Below is a small trained network, with its code and all its weights. Each question gives an input and a target symbol and asks what happens when units are switched off, that is, made to give their printed mean instead of their output.

import numpy as np


def w(rows, s, z=0):
    codes = np.array(rows[::2]) - 128.0
    scale = np.full(codes.shape[1], s)
    scale[-1] = z or s
    return codes * scale


def norm(h):
    return h / np.sqrt((h * h).mean(-1, keepdims=True) + 1e-5)


def f(y):
    return np.maximum(y, 0)


def softmax(a):
    e = np.exp(a - a.max(-1, keepdims=True))
    return e / e.sum(-1, keepdims=True)


def log_softmax(a):
    a = a - a.max(-1, keepdims=True)
    return a - np.log(np.exp(a).sum(-1, keepdims=True))


def net(x, mask):
    ids = ['ΠΦΩγστ'.index(c) for c in x.split()]
    T = len(ids)
    res = E[ids] + P[:T]
    u = 0
    for l in range(3):
        r = norm(res)
        for j in range(2):
            rows = slice(4 * j, 4 * j + 4)
            q, k, v = (r @ M[l][rows].T for M in (Q, K, V))
            z = softmax(np.where(np.tri(T) > 0, q @ k.T / 4**0.5, -1e9)) @ v
            o = O[l][rows]
            res = res + np.where(mask[u + j], z, o[:, -1]) @ o[:, :-1]
        u += 2
        y = f(norm(res) @ A[l][:, :-1].T + A[l][:, -1])
        res = res + np.where(mask[u : u + 4], y, B[l][:, -1]) @ B[l][:, :-1]
        u += 4
    return log_softmax(norm(res)[-1] @ U[:, :-1].T + U[:, -1])


Q, K, V, O, A, B = {}, {}, {}, {}, {}, {}
E = w([
[147,237,160],'Π',
[176,224,167],'Φ',
[116,202,38],'Ω',
[66,184,80],'γ',
[192,223,247],'σ',
[119,171,253],'τ',
],0.0051)
P = w([
[129,255,68],'0',
[109,187,134],'1',
[220,229,59],'2',
[76,103,146],'3',
[239,106,127],'4',
[73,192,162],'5',
[233,118,122],'6',
],0.0046)
Q[0] = w([
[202,55,132],'L0H1',
[174,56,108],'L0H1',
[195,111,106],'L0H1',
[51,143,139],'L0H1',
[221,109,176],'L0H2',
[139,65,94],'L0H2',
[123,1,40],'L0H2',
[123,201,172],'L0H2',
],0.0087)
K[0] = w([
[246,189,108],'L0H1',
[189,211,143],'L0H1',
[135,231,98],'L0H1',
[75,93,144],'L0H1',
[59,117,29],'L0H2',
[171,255,110],'L0H2',
[191,235,90],'L0H2',
[81,16,148],'L0H2',
],0.008)
V[0] = w([
[243,192,115],'L0H1',
[215,102,43],'L0H1',
[192,72,96],'L0H1',
[105,102,116],'L0H1',
[94,154,25],'L0H2',
[212,147,71],'L0H2',
[49,149,31],'L0H2',
[4,169,112],'L0H2',
],0.0048)
O[0] = w([
[206,51,164,251],'L0H1',
[248,160,100,67],'L0H1',
[170,179,143,22],'L0H1',
[115,152,137,76],'L0H1',
[128,31,69,127],'L0H2',
[245,97,64,125],'L0H2',
[85,23,75,126],'L0H2',
[2,16,156,203],'L0H2',
],0.0031,0.0033)
A[0] = w([
[207,184,155,86],'L0N1',
[70,145,3,101],'L0N2',
[84,150,193,87],'L0N3',
[226,52,131,6],'L0N4',
],0.0052,0.0021)
B[0] = w([
[103,27,126,251],'L0N1',
[232,36,252,199],'L0N2',
[123,250,183,209],'L0N3',
[52,107,215,164],'L0N4',
],0.0035,0.0027)
Q[1] = w([
[42,109,175],'L1H1',
[177,159,67],'L1H1',
[71,89,138],'L1H1',
[205,158,176],'L1H1',
[2,123,175],'L1H2',
[10,156,124],'L1H2',
[173,88,67],'L1H2',
[184,151,87],'L1H2',
],0.0075)
K[1] = w([
[212,97,87],'L1H1',
[67,169,203],'L1H1',
[211,164,118],'L1H1',
[32,34,89],'L1H1',
[51,214,225],'L1H2',
[96,253,185],'L1H2',
[251,98,106],'L1H2',
[161,51,56],'L1H2',
],0.0055)
V[1] = w([
[66,105,188],'L1H1',
[149,75,131],'L1H1',
[34,108,124],'L1H1',
[170,97,178],'L1H1',
[87,157,112],'L1H2',
[2,196,127],'L1H2',
[139,116,79],'L1H2',
[203,132,120],'L1H2',
],0.0054)
O[1] = w([
[118,148,217,89],'L1H1',
[237,134,142,71],'L1H1',
[123,180,178,6],'L1H1',
[160,80,144,166],'L1H1',
[149,165,73,122],'L1H2',
[124,163,1,130],'L1H2',
[84,163,140,68],'L1H2',
[109,101,233,182],'L1H2',
],0.0048,0.0018)
A[1] = w([
[165,62,93,253],'L1N1',
[19,12,1,47],'L1N2',
[164,228,110,135],'L1N3',
[5,32,37,8],'L1N4',
],0.0038,0.0022)
B[1] = w([
[123,60,189,253],'L1N1',
[51,13,147,184],'L1N2',
[117,84,58,249],'L1N3',
[60,2,136,164],'L1N4',
],0.0034,0.0017)
Q[2] = w([
[254,106,114],'L2H1',
[99,104,40],'L2H1',
[210,104,94],'L2H1',
[214,115,26],'L2H1',
[176,193,98],'L2H2',
[14,64,185],'L2H2',
[153,121,80],'L2H2',
[121,145,76],'L2H2',
],0.0063)
K[2] = w([
[113,63,1],'L2H1',
[223,112,128],'L2H1',
[131,58,88],'L2H1',
[161,30,54],'L2H1',
[139,50,113],'L2H2',
[108,249,159],'L2H2',
[164,121,102],'L2H2',
[207,103,138],'L2H2',
],0.0071)
V[2] = w([
[249,104,254],'L2H1',
[235,146,170],'L2H1',
[40,70,130],'L2H1',
[87,38,226],'L2H1',
[38,65,173],'L2H2',
[194,111,24],'L2H2',
[138,46,35],'L2H2',
[82,83,140],'L2H2',
],0.0063)
O[2] = w([
[238,210,76,208],'L2H1',
[241,177,137,162],'L2H1',
[36,74,62,100],'L2H1',
[135,133,1,159],'L2H1',
[108,64,18,126],'L2H2',
[221,84,215,35],'L2H2',
[204,15,162,4],'L2H2',
[116,61,98,110],'L2H2',
],0.0059,0.0013)
A[2] = w([
[1,82,96,100],'L2N1',
[195,113,103,64],'L2N2',
[167,161,67,3],'L2N3',
[63,160,131,112],'L2N4',
],0.0059,0.0067)
B[2] = w([
[213,244,4,253],'L2N1',
[177,39,199,144],'L2N2',
[233,38,31,128],'L2N3',
[70,125,27,211],'L2N4',
],0.0042,0.0018)
U = w([
[91,46,206,135],'Π',
[218,138,154,5],'Φ',
[246,46,81,126],'Ω',
[70,21,2,162],'γ',
[200,229,123,159],'σ',
[18,213,101,223],'τ',
],0.0078,0.0023)

Each question gives the input, a string of symbols that net reads in full, and the target symbol t.
The units are the heads (4 rows each of Q, K, V and O) and the neurons (one row each of A and B). Each row of codes is followed by its name. A weight is (code - 128) times the scale printed after its matrix; where a second scale follows, it is the last column's (O, A, B and U).
mask holds one flag per unit, layer by layer, with each layer's heads first. A switched-off unit (its flag False) gives its mean, the last column of its rows in O or B, instead of its output. The means were averaged over made-up inputs and are rounded, as every weight is.
A unit's drop is (log p(t) with every unit on - log p(t) with that unit switched off) / (log p(t) with every unit on - log p(t) with every unit switched off).
The circuit of an input: a set's keep is (log p(t) with only the set's units on - log p(t) with every unit switched off) / (log p(t) with every unit on - log p(t) with every unit switched off). Starting from the 12 units with the biggest drops (on a tie, the unit counted first), units are removed one at a time, each time the one whose removal leaves the highest keep (on an exact tie, the one counted first), for as long as the keep stays at least 0.8.
circuit, biggest first: the units of the circuit, biggest drop first
unit that matters most: the unit with the biggest drop
k most important neurons: the k neurons with the biggest drops, biggest first
top k neurons in layer l: the k neurons of layer l with the biggest drops, biggest first
which heads matter: for each layer, one digit per head in row order, 1 if its drop is at least 0.15 and else 0, layers parted by /
input γ Ω σ, target γ: most important neuron	(L0N2)
input γ σ Φ σ, target σ: which heads matter	01 / 00 / 10
input σ σ σ Ω τ, target σ: which heads matter	00 / 00 / 11
input Ω Ω Φ Φ, target Ω: circuit, biggest first	(L0H2; L2H2)
input σ Π Φ γ Ω, target Π: which heads matter	00 / 01 / 00
input Π γ τ σ, target τ: which heads matter	10 / 10 / 01
input Π Π γ τ σ, target Π: which heads matter	00 / 10 / 10
input σ Φ τ τ Φ τ Ω, target τ: which heads matter	10 / 11 / 01
input Π τ σ Π σ Π Φ, target Π: circuit, biggest first	(L1H2; L2H1)
input Φ Π Π τ, target τ: which heads matter	01 / 00 / 00
input γ τ Φ σ Φ, target τ: which heads matter	11 / 11 / 11
input γ τ σ σ, target τ: which heads matter	10 / 00 / 01
input Ω γ Ω Π γ Φ, target γ: circuit, biggest first	(L0H2; L2H2)
input γ Π Φ, target γ: circuit, biggest first	(L0H2; L2H1)
input Ω σ γ Φ, target σ: which heads matter	10 / 00 / 10
input τ σ Ω Ω σ τ γ, target τ: circuit, biggest first	(L2H2; L1H2)
input Π τ γ, target Π: which heads matter	01 / 10 / 11
input σ γ σ Π Π, target γ: circuit, biggest first	(L2H1)
input Ω Π τ γ Φ γ τ, target γ: which heads matter	01 / 00 / 10
input σ Ω σ γ σ Π σ, target γ: which heads matter	01 / 00 / 11
input σ σ Ω Φ, target σ: circuit, biggest first	(L2H1)
input τ τ Ω τ Ω, target τ: circuit, biggest first	(L1H2; L2H2)
input σ Π σ Ω, target σ: which heads matter	00 / 00 / 11
input γ σ γ, target γ: 3 most important neurons	(L0N2; L0N3; L0N1)
input Π Π Φ Π Φ, target Π: which heads matter	00 / 00 / 10
input Π Φ τ, target Π: 2 most important neurons	(L0N3; L0N1)
input Ω Φ σ, target Ω: unit that matters most	L0H2
input Π γ σ Ω τ, target γ: 2 most important neurons	(L0N3; L0N1)
input Π Φ γ, target Π: 2 most important neurons	(L0N2; L0N3)
input Ω σ Φ τ σ σ γ, target τ: top 2 neurons in layer 0	(L0N2; L0N1)
